Below is a small trained network, with its code and all its weights. Each question gives an input and a class and asks what happens when units are switched off, that is, made to give their printed mean instead of their output.

import numpy as np


def w(rows, s, z=0):
    codes = np.array(rows[::2]) - 128.0
    scale = np.full(codes.shape[1], s)
    scale[-1] = z or s
    return codes * scale


def f(y):
    return np.maximum(y, 0)


def log_softmax(a):
    a = a - a.max(-1, keepdims=True)
    return a - np.log(np.exp(a).sum(-1, keepdims=True))


def net(x, mask):
    res = np.array(x, float).reshape(1, 4) / 4 @ E
    y = f(res @ A[0][:, :-1].T + A[0][:, -1])
    res = res + np.where(mask, y, B[0][:, -1]) @ B[0][:, :-1]
    return log_softmax(res[-1] @ U[:, :-1].T + U[:, -1])


A, B = {}, {}
E = w([
[198,162,150,136,66,210,159,147,2,199],'x0',
[182,116,128,122,111,105,53,51,125,197],'x1',
[211,90,94,146,77,145,102,140,125,97],'x2',
[141,151,91,214,104,130,95,212,117,89],'x3',
],0.0092)
A[0] = w([
[141,135,162,148,143,138,172,92,108,112,80],'neuron 0',
[147,156,180,86,136,158,210,103,120,182,193],'neuron 1',
[112,174,201,57,128,172,142,112,55,182,185],'neuron 2',
[83,111,115,94,200,40,82,44,197,117,237],'neuron 3',
[253,84,93,135,62,126,89,70,70,189,234],'neuron 4',
[195,135,50,192,106,208,124,185,105,52,252],'neuron 5',
],0.0069,0.0029)
B[0] = w([
[93,100,127,139,97,178,148,118,129,196,138],'neuron 0',
[213,160,185,87,187,157,116,68,49,128,191],'neuron 1',
[153,144,195,42,107,166,121,135,86,176,209],'neuron 2',
[129,86,134,182,221,74,104,183,164,59,254],'neuron 3',
[187,202,197,88,87,126,40,194,114,207,255],'neuron 4',
[179,86,77,220,130,15,206,187,254,149,228],'neuron 5',
],0.0075,0.0095)
U = w([
[148,158,109,149,79,99,77,172,151,203,110],'0',
[76,41,63,186,193,47,183,149,201,1,215],'1',
[135,155,146,50,131,249,122,101,14,155,136],'2',
[99,67,43,99,35,201,166,64,111,96,4],'3',
],0.0072,0.0026)

Each question gives the input, the list of numbers given to net, and the class t.
The units are the neurons (one row each of A and B). Each row of codes is followed by its name. A weight is (code - 128) times the scale printed after its matrix; where a second scale follows, it is the last column's (A, B and U).
mask holds one flag per neuron, in row order. A switched-off neuron (its flag False) gives its mean, the last column of its row in B, instead of its output. The means were averaged over made-up inputs and are rounded, as every weight is.
A unit's drop is (log p(t) with every unit on - log p(t) with that unit switched off) / (log p(t) with every unit on - log p(t) with every unit switched off).
The circuit of an input: a set's keep is (log p(t) with only the set's units on - log p(t) with every unit switched off) / (log p(t) with every unit on - log p(t) with every unit switched off). Starting from all 6 units, units are removed one at a time, each time the one whose removal leaves the highest keep (on an exact tie, the one counted first), for as long as the keep stays at least 0.8.
units of the circuit, in order: the units of the circuit, biggest drop first
k most important neurons: the k neurons with the biggest drops, biggest first
drop of u: that unit's drop, to one decimal
input [0,-7,3,-8], class 2: most important neuron -> [neuron 5]
input [4,2,-8,7], class 2: units of the circuit, in order -> [neuron 3; neuron 2]
input [4,4,-2,1], class 2: units of the circuit, in order -> [neuron 5; neuron 3]
input [0,-3,-1,-6], class 2: 2 most important neurons -> [neuron 5; neuron 1]
input [0,-5,-5,-5], class 2: 3 most important neurons -> [neuron 5; neuron 1; neuron 2]
input [2,-3,-2,5], class 1: 3 most important neurons -> [neuron 4; neuron 5; neuron 2]
input [-2,3,-3,-2], class 1: 2 most important neurons -> [neuron 4; neuron 3]
input [0,0,-7,-1], class 2: drop of neuron 5 -> 1.0
input [1,0,-6,1], class 2: drop of neuron 5 -> 0.5
input [2,7,-2,-3], class 2: drop of neuron 1 -> 0.1
